Here is a tiny trained network, its code and every weight. The questions are about switching its units off for an input and a class, where a switched-off unit gives its printed mean instead of its output.

import numpy as np


def w(rows, s, z=0):
    codes = np.array(rows[::2]) - 128.0
    scale = np.full(codes.shape[1], s)
    scale[-1] = z or s
    return codes * scale


def f(y):
    return np.maximum(y, 0)


def log_softmax(a):
    a = a - a.max(-1, keepdims=True)
    return a - np.log(np.exp(a).sum(-1, keepdims=True))


def net(x, mask):
    res = np.array(x, float).reshape(1, 4) / 4 @ E
    y = f(res @ A[0][:, :-1].T + A[0][:, -1])
    res = res + np.where(mask, y, B[0][:, -1]) @ B[0][:, :-1]
    return log_softmax(res[-1] @ U[:, :-1].T + U[:, -1])


A, B = {}, {}
E = w([
[92,167,212,214,232,1,82],'x0',
[225,119,157,87,109,14,179],'x1',
[251,87,240,192,188,223,110],'x2',
[49,58,224,130,15,147,182],'x3',
],0.0084)
A[0] = w([
[195,105,58,94,203,113,82,107],'n0',
[211,85,152,82,138,65,172,123],'n1',
[118,79,162,204,162,78,43,34],'n2',
[79,62,165,111,82,129,155,209],'n3',
[161,168,40,143,183,122,94,62],'n4',
[154,198,211,68,94,107,204,141],'n5',
[122,189,199,177,120,109,81,67],'n6',
[219,40,209,192,122,195,69,121],'n7',
[115,126,188,131,251,61,106,29],'n8',
[5,124,113,202,174,253,38,147],'n9',
[78,170,128,162,118,210,51,74],'n10',
[236,37,167,184,244,215,130,71],'n11',
[196,129,112,55,105,231,172,21],'n12',
[44,138,100,125,134,148,183,254],'n13',
[59,33,202,163,73,129,154,206],'n14',
[212,65,41,10,148,238,163,63],'n15',
[191,254,98,114,169,127,85,49],'n16',
[183,45,38,109,110,235,181,83],'n17',
[177,132,23,148,200,168,123,137],'n18',
[177,153,152,163,164,207,194,99],'n19',
[89,141,203,234,180,110,17,56],'n20',
[164,131,75,151,204,109,69,69],'n21',
],0.0068,0.0022)
B[0] = w([
[133,116,175,211,176,169,199,190],'n0',
[222,70,143,23,146,59,68,194],'n1',
[94,120,195,117,69,157,78,188],'n2',
[138,178,145,137,184,151,191,199],'n3',
[60,185,192,91,163,129,214,179],'n4',
[182,50,111,156,161,110,183,174],'n5',
[69,158,177,146,52,127,148,176],'n6',
[155,212,50,65,143,148,107,241],'n7',
[60,117,170,100,87,112,116,209],'n8',
[254,10,130,37,178,83,102,235],'n9',
[184,47,134,77,132,96,105,182],'n10',
[73,191,49,68,136,132,139,255],'n11',
[47,145,194,110,20,80,139,209],'n12',
[225,147,71,103,142,131,108,198],'n13',
[164,175,131,140,177,223,249,222],'n14',
[72,108,197,144,62,91,114,242],'n15',
[127,110,212,128,145,197,151,186],'n16',
[92,127,229,142,93,95,79,231],'n17',
[155,156,191,191,180,152,170,192],'n18',
[139,213,113,58,124,60,90,187],'n19',
[37,105,121,102,105,102,69,221],'n20',
[149,123,193,79,123,135,176,182],'n21',
],0.0058,0.0099)
U = w([
[16,83,212,119,25,78,74,5],'0',
[214,3,144,67,157,64,106,190],'1',
[113,126,186,177,185,207,253,127],'2',
[90,221,27,28,102,82,118,160],'3',
[182,118,96,212,157,131,102,166],'4',
],0.0068,0.0029)

Each question gives the input, the list of numbers given to net, and the class t.
The units are the neurons (one row each of A and B). Each row of codes is followed by its name. A weight is (code - 128) times the scale printed after its matrix; where a second scale follows, it is the last column's (A, B and U).
mask holds one flag per neuron, in row order. A switched-off neuron (its flag False) gives its mean, the last column of its row in B, instead of its output. The means were averaged over made-up inputs and are rounded, as every weight is.
A unit's drop is (log p(t) with every unit on - log p(t) with that unit switched off) / (log p(t) with every unit on - log p(t) with every unit switched off).
The circuit of an input: a set's keep is (log p(t) with only the set's units on - log p(t) with every unit switched off) / (log p(t) with every unit on - log p(t) with every unit switched off). Starting from the 12 units with the biggest drops (on a tie, the unit counted first), units are removed one at a time, each time the one whose removal leaves the highest keep (on an exact tie, the one counted first), for as long as the keep stays at least 0.8.
circuit, biggest first: the units of the circuit, biggest drop first
unit that matters most: the unit with the biggest drop
k most important neurons: the k neurons with the biggest drops, biggest first
drop when u is switched off: that unit's drop, to one decimal
input [8,6,-7,-6], class 0: unit that matters most -> n8
input [7,-1,-7,-2], class 0: circuit, biggest first -> [n7 n11]
input [5,-7,8,0], class 3: circuit, biggest first -> [n11 n7]
input [-7,-5,6,-4], class 0: circuit, biggest first -> [n15 n12]
input [-1,-4,7,6], class 3: circuit, biggest first -> [n7 n11]
input [-2,6,-5,2], class 1: circuit, biggest first -> [n11 n5]
input [-2,0,5,-5], class 2: 2 most important neurons -> [n0 n18]
input [0,-8,6,1], class 1: 2 most important neurons -> [n9 n10]
input [-6,-7,-4,-4], class 1: circuit, biggest first -> [n9 n11]
input [4,-5,-6,7], class 2: circuit, biggest first -> [n14 n3]
input [-7,-1,6,6], class 0: 2 most important neurons -> [n12 n17]
input [6,3,6,-8], class 2: 2 most important neurons -> [n0 n16]
input [3,-7,2,-5], class 1: 3 most important neurons -> [n9 n10 n14]
input [7,3,2,8], class 2: unit that matters most -> n14
input [7,-3,5,-7], class 0: 4 most important neurons -> [n20 n8 n2 n14]
input [-4,8,-7,-7], class 1: 2 most important neurons -> [n1 n11]
input [-1,-6,-1,-8], class 2: 2 most important neurons -> [n4 n18]
input [-1,-7,6,3], class 1: 2 most important neurons -> [n9 n10]
input [1,6,7,4], class 3: 3 most important neurons -> [n7 n11 n9]
input [6,-6,-7,4], class 3: circuit, biggest first -> [n13]
input [8,8,-3,-2], class 0: 2 most important neurons -> [n8 n9]
input [-7,4,2,-8], class 2: 3 most important neurons -> [n0 n18 n20]
input [-5,-1,4,-4], class 0: drop when n15 is switched off -> 0.4
input [4,-3,7,3], class 3: drop when n11 is switched off -> 0.2
input [5,-8,-3,0], class 1: drop when n14 is switched off -> 0.0
